Each row has two labels, one from each of two sets.
[-19 -18 -10   3   0  32  28 -12  20  -6   8   7  16   1  12  -2  13  18
 -11   1  22  30  24 -12  -5  -6   8  26 -20   2  -8 -24  -6  15  17  -8
  -8 -14  -3  10   2  28  12 -22 -43   6 -27  16   0  -6   3 -11   5 -40
 -10   5   0  -5  32  -3   4   2   1 -11 -28 -10   0   0  61  -5  22   4
  -3   0  -2] : lf + N
[-13 -24   9   5   2  23  22 -19  31 -11  24   4   1  -6  17 -11  14  17
 -17 -68  43  18   8  -5  -1 -18  -1  29  -9  13 -17 -21 -13  20  46   8
 -11 -21  -6   9  -3  15  21 -21 -20  22 -17  29 -14   8 -26 -12  21 -11
 -17 -17  21  -9  54  18  21   7  28  -3 -30  -2   0  -5  16  -5  21   6
 -14   8  11] : lf + U
[-12 -14   2   9   1  23  10 -18  21  31  -2  -9  14 -10  11 -11  16  16
 -20  11  20  17  -4 -18  -5 -19   7  24 -16  11  -2 -18 -15  12  33  13
  -9  -9   4  -4   2  17   6 -12 -26  23 -22  16 -20 -16 -10 -13  23  -6
   9  -8  31 -11  23   3  28  -2  14   1 -29   6  -3 -14  13   7  29   3
   6   5   8] : lf + N
[-10   9  13   8   0  -2   9 -10  23  -6   2  -2  -2 -12   5 -11  -2   4
   0  -1  14   9  -1  -6   6   8  36  -1  -7  10 -20 -12  -7   7  11   9
   9   4   2  11 -25   5  -4  -3 -10  -7   3  19 -16  -3   5 -13   3  -5
 -16  -3  33  -7  10  17  18   2  21   4  -7  -6  16  -8   4  -4   2  -4
 -15  -9   7] : lf + Z
[-14 -15  42  -3 -14  -2  20  -9  35 -49  -7  17  10   6 -21   2   1  19
   1 -41  13  -1   5 -13  18  18  -7   8  -2   3 -48   6   8  30  16  -6
  14   4   5   9 -55   8  10 -31   3 -24 -19  33 -17   9   7 -28  -6 -22
 -74 -16  13  -3   8  36  -8  -1  47  -2 -15   4  25 -14  70  -8 -34 -12
 -29   6   2] : lf + Z
[-14 -21  -2   3  -6  35  11   5  23 -18  -2   7  15  -2  19 -15  15  24
  -1   0  32  32   6  -7  -4  -7  -1  27   1  16   1 -21 -11  17  13  -5
 -20  -2  -2   3  -4  21   8 -29 -12  17 -16   9 -16   1 -22 -15   6 -22
 -14 -20  29  10  -5   2 -22   9  24  -7 -33  -4  -2   2  35   4  32  -1
   1 -20  -7] : lf + N
[ -9   0  12  -3  10  -8   8 -13  18 -31  -6   9   6  19 -18  -5   9   4
  23 -32   5   8  -2   4  13  -2  24   8  -8   7 -36   0  -4  25   5   4
   3  13   9  11  -7   8  -6 -24  -1 -23   1   2 -17   3   4 -23  -7  -3
 -43 -46   4  -7   6  10   7  -2  10   1 -12   2  19  -2  37  -8 -19 -14
 -19  -4   8] : lf + Z
[ -5 -15  23  -9 -12  -7   6 -17  21 -20  12 -13  14  13 -17   2   8  -6
 -10 -49   9 -13  -8  -8  -1  -2  -5  10   1   8 -18   0  -1  14  27  12
   3  -4  -6  26 -14   2   6   0  -3   0 -15   5 -12  -8 -11 -11   5 -11
 -24 -16  -2  -9  -1   6  -1  -8   8   8  -9  -3  10  11  23  -2 -12   0
   3 -13  13] : lf + Z
[ -8 -17  -9   2   3  37  25  -2  15 -23  -2  12  25  -9  10  -1   1  21
 -10  -4  24  25  10   0  -9   1   0  19  -4  16   7  -6  -2   7   8 -10
  -2 -16   4  16  -3  25   9 -33 -16  25 -15  18  -5  -9 -17   0  13 -10
   0  -9   5  -3   9   1   4   1  13  -1 -32 -13  -3  -3  25   2  20   5
   7   2  11] : lf + N
[  2 -14   3   3   6  11  15 -10  16 -14  -2   7   1   8  -6   0   7  -2
  15  -8  12   9   1 -10  12  -2   0  11 -14  12 -15  -7  -3  10  15   1
  -1  -2  -3  16 -16   5   1 -14  -3  -4  -4  25 -12  -5   7 -10   2 -15
 -22 -12   8  -4  13   2   9  -9  13  -5  -8  -4   8 -32  27  -5   0  -3
 -11   5   8] : lf + F
[ -8 -18  -6  18 -19   6  15 -31   7   6  15  -3   5   0  16 -23  10  13
 -22   6   6  12   8 -10 -15 -20   5  -3  -1 -15   9  -1 -12   1  29  14
   5  -5  -4   2   6   3  11  11 -17  30 -12  15  -4  21  -7  -4  10  -4
  18  -3  -6 -21  21  -5  26  -9  11   3 -10  12  -3  16  -6   3  19   4
   3   3  15] : lf + D
[  6 -21  -3   6  -7  -4   8 -11   3 -22 -14  29  13  24 -22 -14   6  15
  15 -35 -10   1  -2   0   6 -18  -3  10   6   0  -8  11 -14  12   3  -6
 -16   2  -5   9  -4  14  -2 -21   7 -13   1   2  18  15   4  11 -15   0
 -14 -19 -16  -8 -10   9  -2 -20   2  13  -9  18  -3  13  39  -7  -2 -16
   9  -1 -22] : Nq + Z
[  0 -24  -1  18  -3  19  19 -21  28 -27   0  23  14   7  13 -20   7  21
  -1 -11   9  17  28  -8   2 -23   0  15  -3  12 -35  -9 -10  12  20  -1
 -10 -12  -3   3   5  24 -11 -30 -11   0 -10  -1 -18   1 -13  -4   0  -5
 -10 -36  -4 -10  35   4  21  -3  19   4 -24  19  11  10  27   1  27   9
   7  -1  -2] : lf + N
[ -7  -2  17  -4   1  12  15   5  10  -7   2   2   6   5   6  -2   9   9
 -11 -12  20   4   3 -12  -3   5   7  16  -4  20  -7  -6 -10  13  20  -1
  -1 -11   2  10   0   3  10 -14  -1   6 -17  10 -10  -8 -17 -20   9  -7
 -21 -10  -1 -15  27   9   8   0   6 -11 -22  -8   1  -2  13 -11  20   7
 -16  10   3] : lf + Z
[-14  -6   5   7   4  21  38  -8  23  -7   5  13   9  -8  21  -4  14  18
  -9  14  34  14  13  -9 -15 -11   4  23  -5   4 -12 -18  -1   7  28   9
   6  -7  -5   2  14   8  11 -11 -16  21 -22  12 -11  -9  -9  -8  19 -32
  -1   6  20  -9  46   3  30   7  15  -3 -30   7  -2   2   8   1  20   0
  -5   9   9] : lf + N
[-16   2  14 -11 -50   0  14  -4  22 -29   2   2  -1 -12   9  -9   7  12
  27 -15  24  31  -2   8   9  -2   1  -4  -2   8 -28  -4   0  19  18   5
   7  17   3  15 -32   5   6 -19 -12 -12 -13  18 -22  16  -7 -24   5  -4
 -34 -16  23  17  11  13   9   7  19  -4 -19  -5  -6   2  28 -25 -36   0
 -15 -20  24] : lf + Z
[ 23 -32 -22   2 -11  16   7 -11  -7  -7   4  28  14   1  14 -11  13   5
 -11 -11   1   9  19  -7  -8 -41  11   7  -5   6  11   0 -15  11  11   4
 -13 -24   7 -21  26  16  -4 -20   2  13  -3 -13  36   4 -11  15  -7  -6
  23  -6  -9 -24   3   9  14 -20  -4  19 -13  23 -17  15  21  -8  24 -12
  26  10  -6] : Nq + U
[  1 -11  10  -6  -6  13  17   0  22   0  24   7  15  -2   4   3  10   2
 -14  -7  21   5 -16 -14  -5  -6 -20  15 -10  12  -5  -5  -3  10  25  -1
 -16 -20  -2  11   6  18  15 -11  -2  14 -20   6 -30   4 -27 -17  19 -14
 -25 -10  17   1   7   0   7   8   8   0 -12  -4  16  -8  10  -1  17   5
 -20   1   3] : lf + U
[ -3 -29   9   1  -9  22  33 -16  15   7  14   7   3  -9  15 -17  27  -2
 -29  13  36  18  17   0 -15 -17   2  22  -8  20   0 -18  -1  12  58  19
  -2 -16  -4  14   8  21  10  -7 -25  22 -32  18  -6  -7 -18  -5  18 -16
   4  -6  15 -10  37   4  38   2  11  13 -23   8  -1  -3  15   3  34   4
  -4  22   3] : lf + U
[ -4  -2   8 -24  -3  -6  10 -13  27 -23  -2  15   8  10  -4 -11  13  -6
 -13 -28  18  -7  -4  -4   0  -3  -7  13 -12  15 -13   0  -6  14  28  -1
  -1   2  -4  17 -13   7   4 -14  -4   4 -12   7  -1  -7 -24 -14   9  -1
 -34  -7  -1   0   0   6  -5  -7   9   6  -5  -6   1  -7  25  -1  -5   1
 -21   1   9] : lf + F
[ -3 -15   1  -8 -12   7   1 -10  19 -30  -4  14  11   9 -10   1  -3  14
  18 -24  -7  10   4  -7  20  -7 -14  11   0   8 -27  -6  -6  20   7  -7
  -4  -4  11  20 -19  12   2 -38  -1 -13  -6  16  -5   2   4 -21  -1  -7
 -40 -20   4   4   9  29   6  -4   6   1 -23   0  10   8  42 -28 -10 -11
 -17   6 -19] : lf + F
[-17 -11   3  26  -4  28  20  -9  24  -6  11  -3  -5 -35  19  -8   4  27
  -9  17  41  52  12  -5 -12   1   5  21   6  10  -2 -23  -1  19  20  10
   4 -10   7   8  -5  13  11  -8 -16  25   5  21  11   1 -12 -16  16  -5
  -2  -8  19 -12  33   3  28   7  12  -6 -23 -20   9   0   7   5  16   5
   3  12  10] : lf + N
[ -5 -15  16 -10  -7  -8   2 -14   0 -20   1  13   3   4  -7   2  10 -10
 -10  -8   9  -8  -7  -9  -7  -6 -17  16 -12   4 -15   2   3  12  28   1
   0  -6  13  12 -14   3   2 -12  -6 -17 -15  13  -2  -9   4 -14   7  -7
 -31 -13   2 -14  -5  13  -6  -5  20  -1  -8   1  -1   5  24  -4 -15   8
  -5  14   7] : lf + Z
